Here is a tiny trained network, its code and every weight. The questions are about switching its units off for an input and a target symbol, where a switched-off unit gives its printed mean instead of its output.

import numpy as np


def w(rows, s, z=0):
    codes = np.array(rows[::2]) - 128.0
    scale = np.full(codes.shape[1], s)
    scale[-1] = z or s
    return codes * scale


def f(y):
    return np.maximum(y, 0)


def softmax(a):
    e = np.exp(a - a.max(-1, keepdims=True))
    return e / e.sum(-1, keepdims=True)


def log_softmax(a):
    a = a - a.max(-1, keepdims=True)
    return a - np.log(np.exp(a).sum(-1, keepdims=True))


def net(x, mask):
    ids = ['βγδζημπτφψ'.index(c) for c in x.split()]
    T = len(ids)
    res = E[ids] + P[:T]
    u = 0
    for l in range(3):
        q, k, v = (res @ M[l].T for M in (Q, K, V))
        z = softmax(np.where(np.tri(T) > 0, q @ k.T / 3**0.5, -1e9)) @ v
        res = res + np.where(mask[u], z, O[l][:, -1]) @ O[l][:, :-1]
        u += 1
        y = f(res @ A[l][:, :-1].T + A[l][:, -1])
        res = res + np.where(mask[u : u + 4], y, B[l][:, -1]) @ B[l][:, :-1]
        u += 4
    return log_softmax(res[-1] @ U[:, :-1].T + U[:, -1])


Q, K, V, O, A, B = {}, {}, {}, {}, {}, {}
E = w([
[99,147,76,106,100,85,119,152,123],'β',
[128,115,97,116,127,122,32,107,225],'γ',
[196,112,187,217,68,137,131,93,188],'δ',
[186,111,162,251,153,146,134,106,130],'ζ',
[235,142,83,118,149,161,86,65,75],'η',
[107,150,96,107,145,104,136,172,121],'μ',
[102,55,104,163,97,166,156,161,101],'π',
[125,155,61,141,89,71,83,221,104],'τ',
[93,156,27,194,87,143,184,133,105],'φ',
[110,151,90,137,142,109,93,217,137],'ψ',
],0.021)
P = w([
[219,229,131,71,107,208,122,225,170],'0',
[180,212,155,113,120,195,118,193,122],'1',
[153,171,133,120,118,176,126,175,117],'2',
[127,139,106,132,133,160,143,163,105],'3',
[106,108,73,146,141,138,160,162,110],'4',
[79,70,59,164,153,136,169,150,102],'5',
[60,35,29,166,154,111,178,143,107],'6',
[33,2,3,181,146,99,184,128,95],'7',
],0.0084)
Q[0] = w([
[196,108,118,140,147,126,101,80,119],'0.h0',
[128,161,127,76,140,159,148,110,7],'0.h0',
[101,134,22,171,107,116,163,254,120],'0.h0',
],0.052)
K[0] = w([
[172,170,200,157,142,103,123,68,99],'0.h0',
[86,110,68,80,188,170,94,125,4],'0.h0',
[106,47,118,253,105,134,206,75,132],'0.h0',
],0.045)
V[0] = w([
[122,62,254,73,90,69,46,172,17],'0.h0',
[122,216,195,151,181,81,59,95,114],'0.h0',
[161,210,99,116,165,160,112,164,173],'0.h0',
],0.0095)
O[0] = w([
[207,41,41,143,127,116,176,166,255,8],'0.h0',
[129,125,8,73,157,123,154,70,123,84],'0.h0',
[63,156,108,113,132,136,28,112,108,172],'0.h0',
],0.0052,0.014)
A[0] = w([
[166,108,89,88,141,142,193,96,135,66],'0.n0',
[151,81,176,32,168,86,222,53,150,2],'0.n1',
[106,149,127,28,161,77,252,67,183,1],'0.n2',
[140,119,124,64,165,131,205,101,185,24],'0.n3',
],0.025,0.0074)
B[0] = w([
[50,66,193,133,125,93,108,154,131,252],'0.n0',
[142,235,95,62,85,120,40,89,247,128],'0.n1',
[217,84,162,81,32,105,162,121,51,130],'0.n2',
[204,120,197,84,198,179,113,155,48,128],'0.n3',
],0.011,0.0014)
Q[1] = w([
[120,94,52,79,149,149,68,60,222],'1.h0',
[236,86,188,186,177,169,26,3,228],'1.h0',
[34,204,196,225,72,111,131,168,235],'1.h0',
],0.039)
K[1] = w([
[98,197,59,65,149,145,52,91,138],'1.h0',
[226,146,201,111,116,162,43,43,245],'1.h0',
[3,134,167,207,53,151,150,160,245],'1.h0',
],0.042)
V[1] = w([
[28,2,70,189,183,47,94,108,70],'1.h0',
[12,15,125,141,52,95,109,53,115],'1.h0',
[84,86,167,205,201,105,68,103,142],'1.h0',
],0.0076)
O[1] = w([
[177,208,70,130,117,208,134,133,99,5],'1.h0',
[244,184,227,116,147,95,150,100,20,20],'1.h0',
[252,114,27,118,165,180,171,47,4,232],'1.h0',
],0.0035,0.0019)
A[1] = w([
[146,131,150,65,162,123,230,74,195,57],'1.n0',
[249,224,153,88,114,200,135,122,160,20],'1.n1',
[152,125,160,130,89,113,162,70,173,48],'1.n2',
[175,176,172,66,175,120,255,121,175,4],'1.n3',
],0.023,0.0036)
B[1] = w([
[88,129,149,121,122,139,139,155,110,128],'1.n0',
[131,98,247,127,106,62,140,192,202,252],'1.n1',
[78,138,60,132,92,144,99,85,123,195],'1.n2',
[129,99,96,147,106,127,78,121,139,128],'1.n3',
],0.015,0.0042)
Q[2] = w([
[68,220,98,118,83,52,177,253,60],'2.h0',
[182,129,84,82,132,91,75,95,138],'2.h0',
[111,85,106,136,137,120,134,108,134],'2.h0',
],0.052)
K[2] = w([
[114,80,124,254,87,104,212,63,79],'2.h0',
[136,143,77,117,106,97,158,136,127],'2.h0',
[146,122,123,110,138,137,120,122,176],'2.h0',
],0.054)
V[2] = w([
[132,156,121,255,221,92,130,104,161],'2.h0',
[111,82,176,195,176,223,157,157,140],'2.h0',
[150,141,117,75,228,106,131,167,102],'2.h0',
],0.01)
O[2] = w([
[156,196,82,42,143,51,61,139,166,76],'2.h0',
[105,177,154,86,152,53,42,102,255,131],'2.h0',
[172,236,97,99,110,131,148,147,171,3],'2.h0',
],0.0064,0.0063)
A[2] = w([
[151,121,162,142,103,145,127,120,119,119],'2.n0',
[73,154,114,57,115,147,252,137,141,158],'2.n1',
[109,152,125,99,223,168,202,187,143,52],'2.n2',
[148,122,163,131,119,128,148,127,153,2],'2.n3',
],0.03,0.0088)
B[2] = w([
[131,156,120,105,142,100,101,136,173,249],'2.n0',
[161,128,119,61,70,125,250,33,95,142],'2.n1',
[66,145,153,185,250,183,104,192,208,143],'2.n2',
[106,109,118,132,135,151,151,124,88,177],'2.n3',
],0.018,0.014)
U = w([
[121,119,88,155,157,167,144,178,129,42],'β',
[98,18,67,141,178,130,151,101,70,119],'γ',
[140,118,111,120,86,137,196,136,103,103],'δ',
[230,74,224,186,88,118,175,162,217,254],'ζ',
[84,199,172,161,106,156,145,129,39,60],'η',
[128,108,110,134,124,153,153,134,119,57],'μ',
[104,128,118,126,159,148,187,105,135,72],'π',
[91,119,20,66,174,64,151,143,118,60],'τ',
[151,118,53,167,65,150,200,248,107,107],'φ',
[235,99,59,170,166,254,76,12,121,211],'ψ',
],0.0053,0.0099)

Each question gives the input, a string of symbols that net reads in full, and the target symbol t.
The units are the heads (3 rows each of Q, K, V and O) and the neurons (one row each of A and B). Each row of codes is followed by its name. A weight is (code - 128) times the scale printed after its matrix; where a second scale follows, it is the last column's (O, A, B and U).
mask holds one flag per unit, layer by layer, with each layer's heads first. A switched-off unit (its flag False) gives its mean, the last column of its rows in O or B, instead of its output. The means were averaged over made-up inputs and are rounded, as every weight is.
A unit's drop is (log p(t) with every unit on - log p(t) with that unit switched off) / (log p(t) with every unit on - log p(t) with every unit switched off).
The circuit of an input: a set's keep is (log p(t) with only the set's units on - log p(t) with every unit switched off) / (log p(t) with every unit on - log p(t) with every unit switched off). Starting from the 12 units with the biggest drops (on a tie, the unit counted first), units are removed one at a time, each time the one whose removal leaves the highest keep (on an exact tie, the one counted first), for as long as the keep stays at least 0.8.
circuit, biggest first: the units of the circuit, biggest drop first
unit that matters most: the unit with the biggest drop
top k neurons: the k neurons with the biggest drops, biggest first
drop when u is switched off: that unit's drop, to one decimal
input ψ γ β φ ζ π π τ, target ζ: circuit, biggest first : [0.h0]
input ζ η β π φ τ γ, target ζ: top 2 neurons : [1.n1, 2.n0]
input γ τ η δ η δ, target ψ: circuit, biggest first : [1.n2, 1.n1]
input τ η μ η γ τ, target φ: circuit, biggest first : [2.h0, 0.h0, 1.h0]
input η η π μ φ η δ μ, target γ: top 3 neurons : [1.n2, 1.n1, 2.n0]
input δ φ ψ, target η: top 2 neurons : [1.n1, 2.n0]
input φ ψ η π η δ ψ η, target γ: circuit, biggest first : [0.h0, 0.n0]
input ζ η ζ, target ψ: circuit, biggest first : [1.h0, 1.n1]
input δ β η π γ τ γ, target ψ: circuit, biggest first : [1.h0, 1.n1]
input μ ψ π δ δ ψ, target γ: top 3 neurons : [1.n2, 1.n1, 2.n0]
input μ ζ β δ η η γ, target ζ: circuit, biggest first : [1.h0, 1.n1]
input β η γ η η δ δ ψ, target γ: circuit, biggest first : [2.h0, 1.n2]
input η γ τ η δ μ γ η, target γ: top 2 neurons : [0.n0, 2.n0]
input η ζ β, target τ: top neuron : [1.n1]
input η η τ ψ γ β ψ, target β: circuit, biggest first : [2.n2, 2.h0, 1.h0]
input β φ η μ, target η: top 2 neurons : [2.n0, 1.n1]
input μ ψ η μ γ φ μ ψ, target η: drop when 1.h0 is switched off : 0.1
input π μ ψ μ ζ μ, target τ: drop when 2.h0 is switched off : 2.4
input β ψ τ φ η τ, target η: drop when 0.n1 is switched off : 0.0
input μ β ζ ζ μ τ, target τ: unit that matters most : 2.h0
